[[  0.8   1.8]
 [  0.9  -0.2]
 [ -4.6   2.1]
 [-13.5   5.3]
 [ 55.0 -19.1]
 [-46.2  16.5]
 [  1.5  -0.4]]
->
[[  1.8   0.8]
 [ -0.2   0.9]
 [  2.1  -4.6]
 [  5.3 -13.5]
 [-19.1  55.0]
 [ 16.5 -46.2]
 [ -0.4   1.5]]

[[-49.0   4.3  46.8  -7.6]
 [-53.6   1.4  51.5  14.9]]
->
[[ -7.6 -49.0   4.3  46.8]
 [ 14.9 -53.6   1.4  51.5]]

[[ 28.3 -55.9  26.0  25.5 -16.3  54.2  13.2 -25.2 -15.2   6.2 -12.0  -6.4
   34.7  52.0]
 [ 55.4 -38.7  45.6   0.9  -5.8  27.7  42.2   2.1  17.2  26.8  -7.9   1.1
   44.5  67.5]
 [ 47.3 -45.0  40.7   7.9  -9.3  35.7  33.4  -7.8 -18.5  20.6  -9.4  -1.4
   42.3  64.0]
 [-41.2 -52.8 -63.5  54.1 -29.8  72.1  -8.0 -20.2  16.8 -33.2 -16.9   4.6
  -12.2 -52.5]]
->
[[ 52.0  28.3 -55.9  26.0  25.5 -16.3  54.2  13.2 -25.2 -15.2   6.2 -12.0
   -6.4  34.7]
 [ 67.5  55.4 -38.7  45.6   0.9  -5.8  27.7  42.2   2.1  17.2  26.8  -7.9
    1.1  44.5]
 [ 64.0  47.3 -45.0  40.7   7.9  -9.3  35.7  33.4  -7.8 -18.5  20.6  -9.4
   -1.4  42.3]
 [-52.5 -41.2 -52.8 -63.5  54.1 -29.8  72.1  -8.0 -20.2  16.8 -33.2 -16.9
    4.6 -12.2]]

[[ -1.8 -28.1 -15.1  42.2]
 [  3.7  -7.2  11.1   1.1]
 [-12.8  22.0 -33.7   1.1]
 [ -5.1  13.6 -16.9  -1.7]
 [  7.0  17.8  18.6 -45.5]
 [ -1.8   1.1  -2.0   1.1]
 [ -5.1  17.8  -2.0  -1.7]
 [ 14.7 -57.3   5.5   9.3]
 [ -4.0   1.1   5.5   9.3]
 [-16.2  72.0  -0.1 -23.6]
 [  0.4   1.1  -0.1   1.1]]
->
[[ 42.2  -1.8 -28.1 -15.1]
 [  1.1   3.7  -7.2  11.1]
 [  1.1 -12.8  22.0 -33.7]
 [ -1.7  -5.1  13.6 -16.9]
 [-45.5   7.0  17.8  18.6]
 [  1.1  -1.8   1.1  -2.0]
 [ -1.7  -5.1  17.8  -2.0]
 [  9.3  14.7 -57.3   5.5]
 [  9.3  -4.0   1.1   5.5]
 [-23.6 -16.2  72.0  -0.1]
 [  1.1   0.4   1.1  -0.1]]

[[ 53.6 -34.2 -68.7 -31.0 -20.3 -51.1  -7.9   4.6 -49.3]
 [-15.0 -52.6 -13.2  44.6 -54.5   6.3   4.4 -54.8 -69.4]
 [ 28.2  24.8  -3.1 -35.3  55.9  -7.9  20.6 -11.5 -21.6]
 [ 16.7  67.8   8.4   2.4  57.3  40.3 -10.4  28.0  39.0]
 [-29.0 -13.2 -64.4 -51.6  20.0   5.9 -34.1  37.8  58.8]
 [-39.1 -62.1   7.4 -42.1  29.9  61.3  -4.5  -2.6 -44.8]
 [ 63.8 -59.8 -38.4  70.2 -52.4  14.6   0.4   1.5 -56.7]]
->
[[-49.3  53.6 -34.2 -68.7 -31.0 -20.3 -51.1  -7.9   4.6]
 [-69.4 -15.0 -52.6 -13.2  44.6 -54.5   6.3   4.4 -54.8]
 [-21.6  28.2  24.8  -3.1 -35.3  55.9  -7.9  20.6 -11.5]
 [ 39.0  16.7  67.8   8.4   2.4  57.3  40.3 -10.4  28.0]
 [ 58.8 -29.0 -13.2 -64.4 -51.6  20.0   5.9 -34.1  37.8]
 [-44.8 -39.1 -62.1   7.4 -42.1  29.9  61.3  -4.5  -2.6]
 [-56.7  63.8 -59.8 -38.4  70.2 -52.4  14.6   0.4   1.5]]

[[-22.3  35.7  36.2 -34.2   2.4 -49.7 -71.9  61.7   0.7 -51.5   8.5]
 [ -5.6 -40.7  -3.6  -3.0   5.9  -0.2 -19.5 -12.1 -16.2   8.6 -28.1]
 [ -2.9  33.8   5.0 -11.8  14.5 -49.8 -32.6  14.9  -9.6 -24.2  11.0]
 [  6.2  38.4 -12.4   3.5  10.4 -29.7  -6.9  -0.8 -31.1  -3.1   6.5]
 [ -0.4 -23.7   3.1 -11.6   3.9  -6.1  -4.9  -2.7 -30.3  12.5 -22.4]]
->
[[  8.5 -22.3  35.7  36.2 -34.2   2.4 -49.7 -71.9  61.7   0.7 -51.5]
 [-28.1  -5.6 -40.7  -3.6  -3.0   5.9  -0.2 -19.5 -12.1 -16.2   8.6]
 [ 11.0  -2.9  33.8   5.0 -11.8  14.5 -49.8 -32.6  14.9  -9.6 -24.2]
 [  6.5   6.2  38.4 -12.4   3.5  10.4 -29.7  -6.9  -0.8 -31.1  -3.1]
 [-22.4  -0.4 -23.7   3.1 -11.6   3.9  -6.1  -4.9  -2.7 -30.3  12.5]]

[[ -1.8  10.4   3.9  43.8  36.0   9.6  -2.1  30.5   4.0  11.7  -2.1  39.0]
 [ 23.5 -41.8  56.1  29.9  18.0 -33.5  27.3  22.0  53.2 -32.5   7.9  34.1]
 [-23.6 -32.2 -22.5  44.7  34.4 -32.0 -20.5  34.9 -18.2 -19.0 -27.4  43.3]
 [ -4.7 -37.1  11.1   6.0  -2.4 -29.9  -0.8  -5.8  14.1 -30.8 -15.0   4.0]
 [-14.2  46.0 -39.6  34.7  38.5  38.6 -18.2  36.7 -36.0  47.4   5.2  33.6]]
->
[[ 39.0  -1.8  10.4   3.9  43.8  36.0   9.6  -2.1  30.5   4.0  11.7  -2.1]
 [ 34.1  23.5 -41.8  56.1  29.9  18.0 -33.5  27.3  22.0  53.2 -32.5   7.9]
 [ 43.3 -23.6 -32.2 -22.5  44.7  34.4 -32.0 -20.5  34.9 -18.2 -19.0 -27.4]
 [  4.0  -4.7 -37.1  11.1   6.0  -2.4 -29.9  -0.8  -5.8  14.1 -30.8 -15.0]
 [ 33.6 -14.2  46.0 -39.6  34.7  38.5  38.6 -18.2  36.7 -36.0  47.4   5.2]]

[[ 10.0  20.9  -6.9 -11.1 -17.3  40.5   8.1  27.3]
 [ 18.5  33.0 -12.2 -16.0   3.0  29.3  58.3  34.0]
 [-10.4 -30.5  11.9 -60.0 -20.2  24.3  -8.1  10.8]
 [  3.5  -5.7   0.0 -40.5  -1.5  27.8  58.4  21.9]
 [-10.0 -21.0 -10.1 -32.0 -17.0  35.0  -2.6  -7.3]]
->
[[ 27.3  10.0  20.9  -6.9 -11.1 -17.3  40.5   8.1]
 [ 34.0  18.5  33.0 -12.2 -16.0   3.0  29.3  58.3]
 [ 10.8 -10.4 -30.5  11.9 -60.0 -20.2  24.3  -8.1]
 [ 21.9   3.5  -5.7   0.0 -40.5  -1.5  27.8  58.4]
 [ -7.3 -10.0 -21.0 -10.1 -32.0 -17.0  35.0  -2.6]]

[[-38.6  -3.8  -8.3  -7.3]
 [ -4.1  -3.7   3.2 -19.4]
 [ 49.3 -18.7  31.1 -12.4]
 [-47.3 -17.6  23.1  39.0]
 [ -8.2  26.4  42.2   9.7]
 [ 22.0 -14.8 -60.4  19.8]
 [ 38.4  23.8 -32.7  66.0]]
->
[[ -7.3 -38.6  -3.8  -8.3]
 [-19.4  -4.1  -3.7   3.2]
 [-12.4  49.3 -18.7  31.1]
 [ 39.0 -47.3 -17.6  23.1]
 [  9.7  -8.2  26.4  42.2]
 [ 19.8  22.0 -14.8 -60.4]
 [ 66.0  38.4  23.8 -32.7]]
---
[[ -7.1 -21.4]
 [-29.6 -37.5]
 [-36.1 -65.4]
 [  4.0  20.9]]
->
[ -7.1 -37.5]

[[ 33.1  16.6]
 [-29.1  62.1]
 [  2.0  31.8]
 [ 64.3 -44.1]]
->
[33.1 62.1]

[[  9.2  -2.2]
 [ -0.7  12.4]
 [-63.9  -9.7]
 [ 23.8  -0.9]
 [-12.3  -6.6]]
->
[ 9.2 12.4]

[[-56.4 -12.3 -20.7]
 [-16.7   1.9 -13.5]
 [ 23.7  24.5  15.8]]
->
[-56.4   1.9  15.8]

[[ 43.3 -12.0 -23.0  53.8]
 [-43.6   7.1 -32.9 -29.0]
 [ 11.7  31.5  33.5 -29.2]]
->
[43.3  7.1 33.5]

[[-41.3  -2.6]
 [  7.1  10.0]
 [ 37.8  -7.4]
 [ 23.7   9.6]
 [-54.6  11.0]]
->
[-41.3  10.0]
